Below is a small trained network, with its code and all its weights. Each question gives an input and a class and asks what happens when units are switched off, that is, made to give their printed mean instead of their output.

import numpy as np


def w(rows, s, z=0):
    codes = np.array(rows[::2]) - 128.0
    scale = np.full(codes.shape[1], s)
    scale[-1] = z or s
    return codes * scale


def f(y):
    return np.maximum(y, 0)


def log_softmax(a):
    a = a - a.max(-1, keepdims=True)
    return a - np.log(np.exp(a).sum(-1, keepdims=True))


def net(x, mask):
    res = np.array(x, float).reshape(1, 5) / 4 @ E
    y = f(res @ A[0][:, :-1].T + A[0][:, -1])
    res = res + np.where(mask, y, B[0][:, -1]) @ B[0][:, :-1]
    return log_softmax(res[-1] @ U[:, :-1].T + U[:, -1])


A, B = {}, {}
E = w([
[211,174,59,30,152,200,188,141,133,214,134],'x0',
[30,120,148,51,24,176,173,162,63,132,236],'x1',
[86,139,212,183,219,147,208,56,109,219,218],'x2',
[162,27,145,116,197,46,235,182,25,70,160],'x3',
[151,76,69,139,94,27,76,164,208,254,209],'x4',
],0.0093)
A[0] = w([
[112,142,234,148,192,114,198,56,79,200,220,43],'n1',
[107,34,143,153,168,50,210,211,27,76,145,141],'n2',
[84,152,186,105,152,181,150,110,63,65,52,45],'n3',
[158,231,219,110,74,222,77,118,184,54,111,38],'n4',
[104,219,154,227,104,208,125,48,163,200,162,95],'n5',
[72,120,159,125,26,200,131,186,48,121,239,22],'n6',
[97,70,132,70,89,115,111,161,98,151,228,66],'n7',
[137,97,149,112,106,14,122,157,168,229,177,45],'n8',
[234,162,123,120,193,130,205,254,78,128,211,139],'n9',
[100,167,72,205,46,180,105,164,154,163,85,37],'n10',
[97,86,167,112,46,114,183,164,100,75,201,111],'n11',
[135,91,105,180,68,38,96,111,104,221,138,11],'n12',
[91,154,106,119,102,61,82,171,166,248,132,81],'n13',
[219,129,86,39,156,146,213,151,53,214,90,222],'n14',
[40,72,216,181,119,36,80,115,128,70,107,107],'n15',
[168,190,107,127,112,102,44,91,147,111,48,55],'n16',
[136,153,84,68,87,18,149,193,115,39,112,108],'n17',
[77,207,181,154,165,171,184,142,30,122,55,15],'n18',
[191,96,89,189,214,104,89,68,156,152,34,100],'n19',
[117,142,153,148,120,155,172,91,79,99,42,66],'n20',
[95,152,135,238,140,133,136,120,95,188,168,60],'n21',
[157,62,74,67,83,135,53,226,79,82,55,57],'n22',
[195,150,175,145,194,136,150,97,147,179,151,81],'n23',
[106,117,178,223,70,52,133,163,116,51,168,31],'n24',
[221,58,162,148,212,29,204,142,155,96,86,104],'n25',
[62,42,248,159,152,79,74,159,115,76,146,101],'n26',
[110,201,158,100,152,198,171,136,111,47,106,66],'n27',
[121,105,81,113,136,37,120,158,168,135,225,77],'n28',
[81,164,78,49,77,152,136,155,87,133,183,150],'n29',
[90,104,169,205,210,119,228,140,125,178,152,24],'n30',
[53,189,139,126,111,136,4,104,149,187,78,53],'n31',
[153,70,102,77,49,168,57,185,126,100,73,5],'n32',
],0.0082,0.0032)
B[0] = w([
[70,3,55,54,179,139,60,159,124,76,170,251],'n1',
[111,169,208,53,24,52,134,3,103,138,211,239],'n2',
[220,103,109,165,166,60,206,138,75,85,110,206],'n3',
[139,126,145,109,117,112,205,80,115,132,118,207],'n4',
[105,69,194,25,67,115,100,48,129,94,189,216],'n5',
[89,196,174,201,197,132,55,158,67,135,56,219],'n6',
[158,137,165,157,139,112,104,182,39,189,93,185],'n7',
[204,90,72,183,149,78,209,171,79,66,117,192],'n8',
[123,144,159,105,63,103,165,83,193,141,126,209],'n9',
[124,102,183,100,84,95,167,65,148,118,161,172],'n10',
[132,207,154,201,138,129,58,81,105,197,103,198],'n11',
[177,117,83,152,147,92,167,135,56,130,108,170],'n12',
[207,115,88,111,141,52,175,97,96,160,111,181],'n13',
[130,126,169,25,125,204,154,154,244,197,50,222],'n14',
[185,106,138,53,107,186,163,203,188,196,14,209],'n15',
[85,103,169,103,147,116,68,94,130,160,127,185],'n16',
[76,45,118,119,90,121,57,103,135,49,159,184],'n17',
[201,77,79,152,155,98,144,112,103,134,95,202],'n18',
[116,186,195,204,202,181,72,155,58,152,89,209],'n19',
[198,92,60,141,135,115,106,143,75,110,113,181],'n20',
[91,79,83,105,166,163,83,114,120,130,148,179],'n21',
[53,32,58,148,168,122,70,128,150,82,174,199],'n22',
[106,85,128,127,148,203,73,172,115,117,117,188],'n23',
[156,95,129,52,101,162,134,182,205,186,66,185],'n24',
[105,202,217,168,105,172,97,38,52,175,131,215],'n25',
[129,173,95,38,65,197,127,202,190,185,82,204],'n26',
[207,98,75,163,146,76,229,142,90,127,96,198],'n27',
[198,93,108,135,145,77,196,116,66,118,86,180],'n28',
[117,174,177,183,187,168,76,123,147,171,81,196],'n29',
[39,60,91,104,143,115,82,156,104,77,228,214],'n30',
[133,171,179,79,101,132,167,35,86,125,118,191],'n31',
[47,70,93,95,145,137,85,163,135,74,175,185],'n32',
],0.0073,0.018)
U = w([
[254,94,48,156,148,61,219,170,61,88,109,44],'0',
[109,162,190,76,36,101,138,56,110,111,172,177],'1',
[47,42,48,97,151,163,43,187,140,50,166,4],'2',
[130,207,193,202,205,181,30,173,61,175,79,81],'3',
[178,139,84,27,107,219,165,226,254,209,56,234],'4',
[153,138,142,98,88,165,113,141,134,140,128,190],'5',
],0.008,0.0034)

Each question gives the input, the list of numbers given to net, and the class t.
The units are the neurons (one row each of A and B). Each row of codes is followed by its name. A weight is (code - 128) times the scale printed after its matrix; where a second scale follows, it is the last column's (A, B and U).
mask holds one flag per neuron, in row order. A switched-off neuron (its flag False) gives its mean, the last column of its row in B, instead of its output. The means were averaged over made-up inputs and are rounded, as every weight is.
A unit's drop is (log p(t) with every unit on - log p(t) with that unit switched off) / (log p(t) with every unit on - log p(t) with every unit switched off).
unit that matters most: the unit with the biggest drop
k most important neurons: the k neurons with the biggest drops, biggest first
drop when u is switched off: that unit's drop, to one decimal
input [-8,3,4,-7,2], class 4: unit that matters most -> n15
input [-3,0,-4,-4,1], class 1: 4 most important neurons -> (n1; n31; n30; n10)
input [6,0,5,-2,6], class 0: 2 most important neurons -> (n8; n13)
input [-4,3,-6,-1,-7], class 0: 2 most important neurons -> (n3; n27)
input [6,-1,6,0,1], class 2: 2 most important neurons -> (n1; n15)
input [-7,2,-7,6,-7], class 0: 3 most important neurons -> (n3; n27; n14)
input [-3,-2,-6,-6,-6], class 0: 3 most important neurons -> (n2; n3; n27)
input [8,-7,-4,5,-6], class 4: 2 most important neurons -> (n14; n6)
input [-6,-2,-3,6,-3], class 1: 4 most important neurons -> (n2; n25; n14; n17)
input [-8,8,-3,2,-2], class 3: 2 most important neurons -> (n6; n11)
input [4,-5,8,8,6], class 1: 3 most important neurons -> (n25; n2; n9)
input [-6,1,2,4,-3], class 4: 3 most important neurons -> (n15; n26; n24)
input [3,-3,7,6,2], class 2: 2 most important neurons -> (n1; n30)
input [0,7,4,-6,-6], class 3: unit that matters most -> n6
input [-2,1,-7,-5,-7], class 0: drop when n3 is switched off -> 0.3
input [-7,-3,-4,-2,4], class 4: drop when n17 is switched off -> 0.0
input [-1,6,-1,4,5], class 3: drop when n7 is switched off -> 0.2
